[[ 15   6   1]
 [-15  29 -21]
 [-13  -6  14]
 [ 10 -23   8]
 [  5 -48 -23]]
->
[[-15  29 -21]
 [-13  -6  14]]

[[-13  13   0]
 [ 46   6   0]
 [  5   6  16]
 [ 24   4   0]
 [  4   3   1]]
->
[[46  6  0]
 [ 5  6 16]]

[[-11  -2 -37]
 [ 16   8 -34]
 [-15 -19 -29]]
->
[[ 16   8 -34]
 [-15 -19 -29]]

[[ 20  16  17]
 [-11   1 -44]
 [-45   4  36]
 [ -2  -5  -7]]
->
[[-11   1 -44]
 [-45   4  36]]

[[ -2  -2  -4]
 [-11   3 -22]
 [-47 -17  34]]
->
[[-11   3 -22]
 [-47 -17  34]]

[[  5 -12 -13   4]
 [  1  10   5 -19]
 [  0 -44   6  20]
 [  9 -24 -11 -17]]
->
[[  1  10   5]
 [  0 -44   6]]

[[ 12  -5   6  -2]
 [ 27 -15   7  -3]
 [ 13  25  -2 -16]
 [ 40  40  -4 -42]]
->
[[ 27 -15   7]
 [ 13  25  -2]]
---
[[  0 -14  15  24  -7   7  34 -13  12  -2]
 [-40 -21  -2 -13   4  -6  -4   2  -4   1]
 [  8 -44 -11 -12 -19 -18 -21  19  12   2]
 [ 19 -10  -3  -4  -5   3  -1   2  -1   0]
 [-17  22  -4 -37  19  -6  -9   0 -12 -13]]
->
[[  8 -44 -11 -12 -19 -18 -21  19  12   2]
 [-40 -21  -2 -13   4  -6  -4   2  -4   1]
 [  0 -14  15  24  -7   7  34 -13  12  -2]
 [ 19 -10  -3  -4  -5   3  -1   2  -1   0]
 [-17  22  -4 -37  19  -6  -9   0 -12 -13]]

[[-28  13 -13 -19  14 -14  29   4   0 -35  22   7  19 -25  11]
 [-28   0 -39 -19 -16  26  12  -9  -9   9 -13  33  27 -12  11]]
->
[[-28   0 -39 -19 -16  26  12  -9  -9   9 -13  33  27 -12  11]
 [-28  13 -13 -19  14 -14  29   4   0 -35  22   7  19 -25  11]]

[[ 13  10   9 -26   4   5  -5  -7  24  20 -18  11   8  10  19]
 [  6   9   7  -1  -9  -3  -1   9   2  -1   0  10  -2  18  -4]
 [ 19 -14  18 -25   5  11   7 -23  35  21  -6  32  -3  24  24]]
->
[[ 19 -14  18 -25   5  11   7 -23  35  21  -6  32  -3  24  24]
 [  6   9   7  -1  -9  -3  -1   9   2  -1   0  10  -2  18  -4]
 [ 13  10   9 -26   4   5  -5  -7  24  20 -18  11   8  10  19]]

[[ 18  -2   0 -44]
 [ 23 -19  20 -31]]
->
[[ 23 -19  20 -31]
 [ 18  -2   0 -44]]

[[36 46 12 24]
 [33 25 12 24]]
->
[[33 25 12 24]
 [36 46 12 24]]

[[ -5  39]
 [-13  -7]
 [  7  -6]
 [-17 -22]
 [ 38  29]]
->
[[-17 -22]
 [-13  -7]
 [  7  -6]
 [ 38  29]
 [ -5  39]]

[[  9   7   4  12 -12 -28  17]
 [ -7  -5 -11  -8   1   4 -16]
 [  3 -15   0 -25 -10  -3   4]
 [  5 -41 -45 -29 -28  26 -10]]
->
[[  5 -41 -45 -29 -28  26 -10]
 [  3 -15   0 -25 -10  -3   4]
 [ -7  -5 -11  -8   1   4 -16]
 [  9   7   4  12 -12 -28  17]]

[[  9  40  -4  16  19  -5  -3]
 [  2  34   9  -3  38 -20 -15]
 [  0   3   5   1   3   5 -10]]
->
[[  0   3   5   1   3   5 -10]
 [  2  34   9  -3  38 -20 -15]
 [  9  40  -4  16  19  -5  -3]]

[[ 10 -29  -9  -4 -18  -3   4  17  16  10]
 [ -8  24   9  -9  13 -18   4  -9 -15  -9]
 [ -8 -37 -12   6  20   9   2 -22  11 -11]
 [  9  11   9 -10 -37  17  -1  19  -9   8]
 [ 16  20  11  -6 -29  -4  -3  27 -10   9]
 [  0 -33 -16   5  15  -4   4   0  23  -9]
 [ 11   5   2 -10 -30  -9   6  27   4  10]
 [-14 -21  -8   4  30  15   1 -24   6 -13]
 [ -2  42  15   1  33 -12  -6 -18 -13  -9]]
->
[[ -8 -37 -12   6  20   9   2 -22  11 -11]
 [  0 -33 -16   5  15  -4   4   0  23  -9]
 [ 10 -29  -9  -4 -18  -3   4  17  16  10]
 [-14 -21  -8   4  30  15   1 -24   6 -13]
 [ 11   5   2 -10 -30  -9   6  27   4  10]
 [  9  11   9 -10 -37  17  -1  19  -9   8]
 [ 16  20  11  -6 -29  -4  -3  27 -10   9]
 [ -8  24   9  -9  13 -18   4  -9 -15  -9]
 [ -2  42  15   1  33 -12  -6 -18 -13  -9]]
---
[[-14  -5  -5   0   8 -19  -9 -20]
 [-15   7  -6   4  -1  -2 -12 -46]
 [-35  -4 -10  -8  18 -16 -23 -37]
 [ -5  12 -12   1   9  41  11 -40]]
->
[[ -5  -5   0   8 -19  -9 -20 -14]
 [  7  -6   4  -1  -2 -12 -46 -15]
 [ -4 -10  -8  18 -16 -23 -37 -35]
 [ 12 -12   1   9  41  11 -40  -5]]

[[ -5  14 -23  17  -5 -10 -10 -18   9 -16]
 [-14  32 -44  35 -10 -26 -17 -34  20 -31]
 [-37  22  15  24   6 -25   7   1  -9 -29]
 [-18   7 -28   8 -13 -23 -17 -25  -1 -26]
 [  0 -10 -27  -3  -9  -3 -21 -14 -12 -12]
 [  9 -33  33 -38   3  16  12  26 -18  28]]
->
[[ 14 -23  17  -5 -10 -10 -18   9 -16  -5]
 [ 32 -44  35 -10 -26 -17 -34  20 -31 -14]
 [ 22  15  24   6 -25   7   1  -9 -29 -37]
 [  7 -28   8 -13 -23 -17 -25  -1 -26 -18]
 [-10 -27  -3  -9  -3 -21 -14 -12 -12   0]
 [-33  33 -38   3  16  12  26 -18  28   9]]

[[  3 -37  -4  -9  11  -2 -15]
 [-24 -20  15  -9  24   5  -8]]
->
[[-37  -4  -9  11  -2 -15   3]
 [-20  15  -9  24   5  -8 -24]]

[[-12  24 -24]
 [-13 -26  16]
 [  7  23  29]
 [-18 -26 -24]
 [ 12 -23  21]
 [  6  12  10]
 [-18   9  38]
 [  5  -6  40]]
->
[[ 24 -24 -12]
 [-26  16 -13]
 [ 23  29   7]
 [-26 -24 -18]
 [-23  21  12]
 [ 12  10   6]
 [  9  38 -18]
 [ -6  40   5]]

[[ 32  23 -14 -14 -30  -8   7  24  25  13  12 -18   6 -30]
 [ 13   5  -5 -27 -37   0   7   7   2  16  -4 -25   3 -37]
 [ 15   7 -20 -23 -31 -16  -5  15  -2   8 -16 -20   2 -31]
 [-28 -24  29   4   0  30  26 -13   4  13  25  -4 -19   2]
 [  5   0 -16 -13 -17 -15  -6  12  -5   4 -15 -11  -5 -16]
 [ 22  17 -17 -13 -12 -17 -14  10  -6  -3  -8  -9  18 -13]]
->
[[ 23 -14 -14 -30  -8   7  24  25  13  12 -18   6 -30  32]
 [  5  -5 -27 -37   0   7   7   2  16  -4 -25   3 -37  13]
 [  7 -20 -23 -31 -16  -5  15  -2   8 -16 -20   2 -31  15]
 [-24  29   4   0  30  26 -13   4  13  25  -4 -19   2 -28]
 [  0 -16 -13 -17 -15  -6  12  -5   4 -15 -11  -5 -16   5]
 [ 17 -17 -13 -12 -17 -14  10  -6  -3  -8  -9  18 -13  22]]

[[-21  22 -15  12   7  19 -11  18  -3   7 -29  21 -15  -6  37 -29]
 [-13 -25  31 -26  29 -12 -25  26  10  17   0  21  -6  18   9   3]
 [ 25 -16  24   8 -20 -28   8 -16  -7 -12  31 -28  16  13 -18  22]
 [-24 -11 -37  -4  25  45  24  14  -1  -5 -32  30 -15 -23  -1 -12]]
->
[[ 22 -15  12   7  19 -11  18  -3   7 -29  21 -15  -6  37 -29 -21]
 [-25  31 -26  29 -12 -25  26  10  17   0  21  -6  18   9   3 -13]
 [-16  24   8 -20 -28   8 -16  -7 -12  31 -28  16  13 -18  22  25]
 [-11 -37  -4  25  45  24  14  -1  -5 -32  30 -15 -23  -1 -12 -24]]
